Here is a tiny trained network, its code and every weight. The questions are about switching its units off for an input and a class, where a switched-off unit gives its printed mean instead of its output.

import numpy as np


def w(rows, s, z=0):
    codes = np.array(rows[::2]) - 128.0
    scale = np.full(codes.shape[1], s)
    scale[-1] = z or s
    return codes * scale


def norm(h):
    return h / np.sqrt((h * h).mean(-1, keepdims=True) + 1e-5)


def f(y):
    return np.maximum(y, 0)


def log_softmax(a):
    a = a - a.max(-1, keepdims=True)
    return a - np.log(np.exp(a).sum(-1, keepdims=True))


def net(x, mask):
    res = np.array(x, float).reshape(1, 4) / 4 @ E
    u = 0
    for l in range(4):
        y = f(norm(res) @ A[l][:, :-1].T + A[l][:, -1])
        res = res + np.where(mask[u : u + 10], y, B[l][:, -1]) @ B[l][:, :-1]
        u += 10
    return log_softmax(norm(res)[-1] @ U[:, :-1].T + U[:, -1])


A, B = {}, {}
E = w([
[153,111,1],'x0',
[224,210,34],'x1',
[226,33,207],'x2',
[203,175,205],'x3',
],0.0046)
A[0] = w([
[133,150,140,89],'0.n1',
[171,50,92,2],'0.n2',
[144,184,159,111],'0.n3',
[160,39,185,97],'0.n4',
[6,178,146,143],'0.n5',
[68,189,142,51],'0.n6',
[131,55,98,46],'0.n7',
[101,221,153,119],'0.n8',
[68,198,103,80],'0.n9',
[169,144,189,83],'0.n10',
],0.011,0.0032)
B[0] = w([
[141,228,169,135],'0.n1',
[73,151,134,179],'0.n2',
[73,179,152,167],'0.n3',
[173,118,80,239],'0.n4',
[111,92,86,252],'0.n5',
[71,87,172,177],'0.n6',
[79,149,145,171],'0.n7',
[107,162,135,194],'0.n8',
[113,71,1,206],'0.n9',
[89,93,87,186],'0.n10',
],0.0076,0.0049)
A[1] = w([
[161,153,201,110],'1.n1',
[186,74,122,195],'1.n2',
[83,192,232,211],'1.n3',
[205,161,66,81],'1.n4',
[213,162,90,160],'1.n5',
[175,148,135,108],'1.n6',
[96,70,189,183],'1.n7',
[3,129,182,5],'1.n8',
[50,150,148,8],'1.n9',
[199,175,128,66],'1.n10',
],0.0077,0.0026)
B[1] = w([
[150,216,2,162],'1.n1',
[119,83,171,251],'1.n2',
[207,143,28,201],'1.n3',
[162,62,137,233],'1.n4',
[176,52,191,246],'1.n5',
[90,140,144,159],'1.n6',
[216,131,166,243],'1.n7',
[90,188,165,222],'1.n8',
[133,130,169,167],'1.n9',
[43,158,88,171],'1.n10',
],0.007,0.0028)
A[2] = w([
[222,193,110,240],'2.n1',
[90,117,149,90],'2.n2',
[175,82,252,143],'2.n3',
[37,130,98,182],'2.n4',
[150,214,141,103],'2.n5',
[40,71,134,253],'2.n6',
[3,178,115,85],'2.n7',
[155,90,236,126],'2.n8',
[144,192,35,130],'2.n9',
[26,131,179,94],'2.n10',
],0.012,0.0036)
B[2] = w([
[27,73,162,195],'2.n1',
[186,123,248,144],'2.n2',
[77,94,122,226],'2.n3',
[190,101,96,225],'2.n4',
[34,202,162,149],'2.n5',
[204,254,99,255],'2.n6',
[140,210,102,208],'2.n7',
[112,98,133,202],'2.n8',
[30,52,174,204],'2.n9',
[209,160,178,176],'2.n10',
],0.0073,0.0077)
A[3] = w([
[159,201,153,70],'3.n1',
[111,167,65,204],'3.n2',
[32,230,145,253],'3.n3',
[198,254,152,182],'3.n4',
[38,90,181,52],'3.n5',
[156,39,107,92],'3.n6',
[56,132,73,164],'3.n7',
[205,127,39,40],'3.n8',
[204,102,79,218],'3.n9',
[187,101,101,9],'3.n10',
],0.0077,0.0014)
B[3] = w([
[189,178,87,182],'3.n1',
[146,77,155,230],'3.n2',
[202,187,153,234],'3.n3',
[209,97,149,254],'3.n4',
[197,233,112,228],'3.n5',
[222,140,137,245],'3.n6',
[89,100,183,224],'3.n7',
[184,153,120,226],'3.n8',
[154,147,255,234],'3.n9',
[173,173,119,157],'3.n10',
],0.0069,0.0036)
U = w([
[123,146,42,121],'0',
[98,90,133,117],'1',
[137,2,190,144],'2',
[19,207,206,122],'3',
[104,142,147,1],'4',
[212,220,106,152],'5',
],0.017,0.026)

Each question gives the input, the list of numbers given to net, and the class t.
The units are the neurons (one row each of A and B). Each row of codes is followed by its name. A weight is (code - 128) times the scale printed after its matrix; where a second scale follows, it is the last column's (A, B and U).
mask holds one flag per neuron, layer by layer. A switched-off neuron (its flag False) gives its mean, the last column of its row in B, instead of its output. The means were averaged over made-up inputs and are rounded, as every weight is.
A unit's drop is (log p(t) with every unit on - log p(t) with that unit switched off) / (log p(t) with every unit on - log p(t) with every unit switched off).
The circuit of an input: a set's keep is (log p(t) with only the set's units on - log p(t) with every unit switched off) / (log p(t) with every unit on - log p(t) with every unit switched off). Starting from the 12 units with the biggest drops (on a tie, the unit counted first), units are removed one at a time, each time the one whose removal leaves the highest keep (on an exact tie, the one counted first), for as long as the keep stays at least 0.8.
units of the circuit, in order: the units of the circuit, biggest drop first
most important unit: the unit with the biggest drop
k most important neurons: the k neurons with the biggest drops, biggest first
k most important neurons of layer l: the k neurons of layer l with the biggest drops, biggest first
drop of u: that unit's drop, to one decimal
input [5,-7,-6,-7], class 5: units of the circuit, in order : (2.n6)
input [6,3,-8,7], class 0: 4 most important neurons : (0.n9 3.n9 1.n7 1.n8)
input [6,-1,-8,7], class 0: units of the circuit, in order : (0.n9 2.n9)
input [-8,-1,2,-7], class 5: 2 most important neurons : (2.n6 3.n7)
input [1,6,-8,0], class 1: units of the circuit, in order : (2.n9 2.n6)
input [6,-1,-6,8], class 0: 4 most important neurons of layer 1 : (1.n7 1.n8 1.n3 1.n1)
input [3,-2,-3,0], class 0: 3 most important neurons of layer 2 : (2.n10 2.n9 2.n2)
input [-4,3,7,8], class 2: 2 most important neurons : (2.n6 0.n4)
input [-8,5,8,7], class 3: 2 most important neurons of layer 3 : (3.n5 3.n4)
input [-8,-3,4,8], class 3: 2 most important neurons : (2.n1 1.n1)
input [-6,-2,0,-4], class 5: 3 most important neurons : (0.n5 2.n6 1.n5)
input [-8,1,-1,8], class 3: 2 most important neurons : (2.n1 1.n3)
input [0,8,1,3], class 3: 4 most important neurons of layer 0 : (0.n9 0.n5 0.n3 0.n4)
input [-5,3,-3,6], class 3: most important unit : 1.n3
input [7,-3,-6,5], class 0: 2 most important neurons of layer 2 : (2.n9 2.n10)
input [-4,8,2,-8], class 2: 2 most important neurons : (2.n6 2.n7)
input [-5,3,0,1], class 3: drop of 1.n3 : 0.3
input [3,7,-7,2], class 1: drop of 0.n9 : 0.3
input [5,7,4,0], class 2: drop of 2.n6 : 0.2
input [5,6,-3,-5], class 2: drop of 2.n9 : 0.1
input [2,6,0,8], class 3: most important unit : 2.n1
input [6,5,-4,6], class 3: 2 most important neurons of layer 2 : (2.n4 2.n1)
